Below is a small trained network, with its code and all its weights. Each question gives an input and a class and asks what happens when units are switched off, that is, made to give their printed mean instead of their output.

import numpy as np


def w(rows, s, z=0):
    codes = np.array(rows[::2]) - 128.0
    scale = np.full(codes.shape[1], s)
    scale[-1] = z or s
    return codes * scale


def f(y):
    return np.maximum(y, 0)


def log_softmax(a):
    a = a - a.max(-1, keepdims=True)
    return a - np.log(np.exp(a).sum(-1, keepdims=True))


def net(x, mask):
    res = np.array(x, float).reshape(1, 4) / 4 @ E
    y = f(res @ A[0][:, :-1].T + A[0][:, -1])
    res = res + np.where(mask, y, B[0][:, -1]) @ B[0][:, :-1]
    return log_softmax(res[-1] @ U[:, :-1].T + U[:, -1])


A, B = {}, {}
E = w([
[71,161,162,182,50,116,62,181,7],'x0',
[128,119,121,136,112,119,134,131,139],'x1',
[78,73,112,98,136,90,163,17,56],'x2',
[51,147,187,53,57,193,195,144,161],'x3',
],0.016)
A[0] = w([
[147,125,103,116,152,155,163,80,185,247],'neuron 1',
[20,146,202,130,53,126,73,201,83,74],'neuron 2',
[79,152,207,46,50,193,111,176,189,157],'neuron 3',
[202,132,154,179,81,112,34,198,74,201],'neuron 4',
[108,82,122,76,158,93,188,37,152,127],'neuron 5',
[140,108,140,26,125,189,202,94,192,192],'neuron 6',
[71,67,128,86,95,102,142,66,24,129],'neuron 7',
[185,136,116,121,170,125,114,217,191,226],'neuron 8',
[131,137,93,245,157,86,81,150,26,148],'neuron 9',
[192,75,105,146,157,88,158,24,73,162],'neuron 10',
[162,178,164,117,88,201,161,216,161,179],'neuron 11',
[211,94,128,134,185,83,101,183,160,234],'neuron 12',
[148,84,125,166,133,87,68,56,89,197],'neuron 13',
[151,185,166,141,124,124,73,213,162,204],'neuron 14',
[42,141,210,112,71,180,201,85,87,57],'neuron 15',
[116,147,181,113,132,191,203,185,175,170],'neuron 16',
[211,63,91,163,210,81,107,121,145,253],'neuron 17',
],0.013,0.0074)
B[0] = w([
[141,110,49,35,218,107,143,140,180,213],'neuron 1',
[104,94,210,150,45,169,18,138,133,253],'neuron 2',
[93,74,195,138,88,177,164,159,201,252],'neuron 3',
[191,205,51,211,62,143,113,200,59,240],'neuron 4',
[88,13,85,72,215,142,178,58,72,218],'neuron 5',
[64,40,65,38,141,177,182,156,188,242],'neuron 6',
[76,89,199,115,76,55,136,47,35,231],'neuron 7',
[171,208,56,164,190,148,110,208,218,219],'neuron 8',
[135,218,84,178,17,65,194,80,45,242],'neuron 9',
[125,85,95,145,207,50,88,34,76,227],'neuron 10',
[162,109,155,203,70,213,181,209,211,229],'neuron 11',
[188,253,68,125,214,119,70,192,194,213],'neuron 12',
[186,138,94,155,133,30,107,46,49,209],'neuron 13',
[194,178,89,217,61,213,87,206,183,220],'neuron 14',
[20,53,228,75,118,91,86,134,93,225],'neuron 15',
[151,64,125,139,165,189,203,176,196,214],'neuron 16',
[166,207,52,141,232,108,57,91,206,245],'neuron 17',
],0.011,0.027)
U = w([
[202,233,64,134,210,124,57,185,230,253],'0',
[187,109,54,109,216,54,73,22,123,126],'1',
[218,215,47,198,73,126,115,229,75,99],'2',
[139,184,103,183,77,37,149,33,37,120],'3',
[160,115,86,119,137,171,210,216,248,143],'4',
[71,63,100,45,155,134,213,64,139,120],'5',
[147,128,182,194,47,203,83,193,168,73],'6',
[53,77,203,105,75,89,61,111,77,103],'7',
],0.011,0.0069)

Each question gives the input, the list of numbers given to net, and the class t.
The units are the neurons (one row each of A and B). Each row of codes is followed by its name. A weight is (code - 128) times the scale printed after its matrix; where a second scale follows, it is the last column's (A, B and U).
mask holds one flag per neuron, in row order. A switched-off neuron (its flag False) gives its mean, the last column of its row in B, instead of its output. The means were averaged over made-up inputs and are rounded, as every weight is.
A unit's drop is (log p(t) with every unit on - log p(t) with that unit switched off) / (log p(t) with every unit on - log p(t) with every unit switched off).
unit that matters most: the unit with the biggest drop
k most important neurons: the k neurons with the biggest drops, biggest first
drop of u: that unit's drop, to one decimal
input [-3,2,7,0], class 1: 2 most important neurons : [neuron 10; neuron 3]
input [3,3,-6,0], class 2: unit that matters most : neuron 4
input [-8,7,7,0], class 1: 3 most important neurons : [neuron 10; neuron 17; neuron 3]
input [3,-3,-4,0], class 2: 2 most important neurons : [neuron 4; neuron 15]
input [8,-5,2,1], class 7: 2 most important neurons : [neuron 2; neuron 15]
input [-6,4,1,-5], class 1: 3 most important neurons : [neuron 10; neuron 5; neuron 14]
input [0,-4,2,8], class 5: 2 most important neurons : [neuron 6; neuron 16]
input [8,-5,1,-8], class 3: 2 most important neurons : [neuron 9; neuron 13]
input [-2,4,1,7], class 5: 2 most important neurons : [neuron 15; neuron 14]
input [5,-6,1,8], class 7: 2 most important neurons : [neuron 15; neuron 7]
input [1,6,5,-5], class 3: drop of neuron 9 : 0.9
input [0,-7,2,2], class 5: drop of neuron 2 : 0.3
input [-6,-2,2,2], class 5: drop of neuron 2 : 0.0
input [7,2,3,0], class 3: unit that matters most : neuron 9
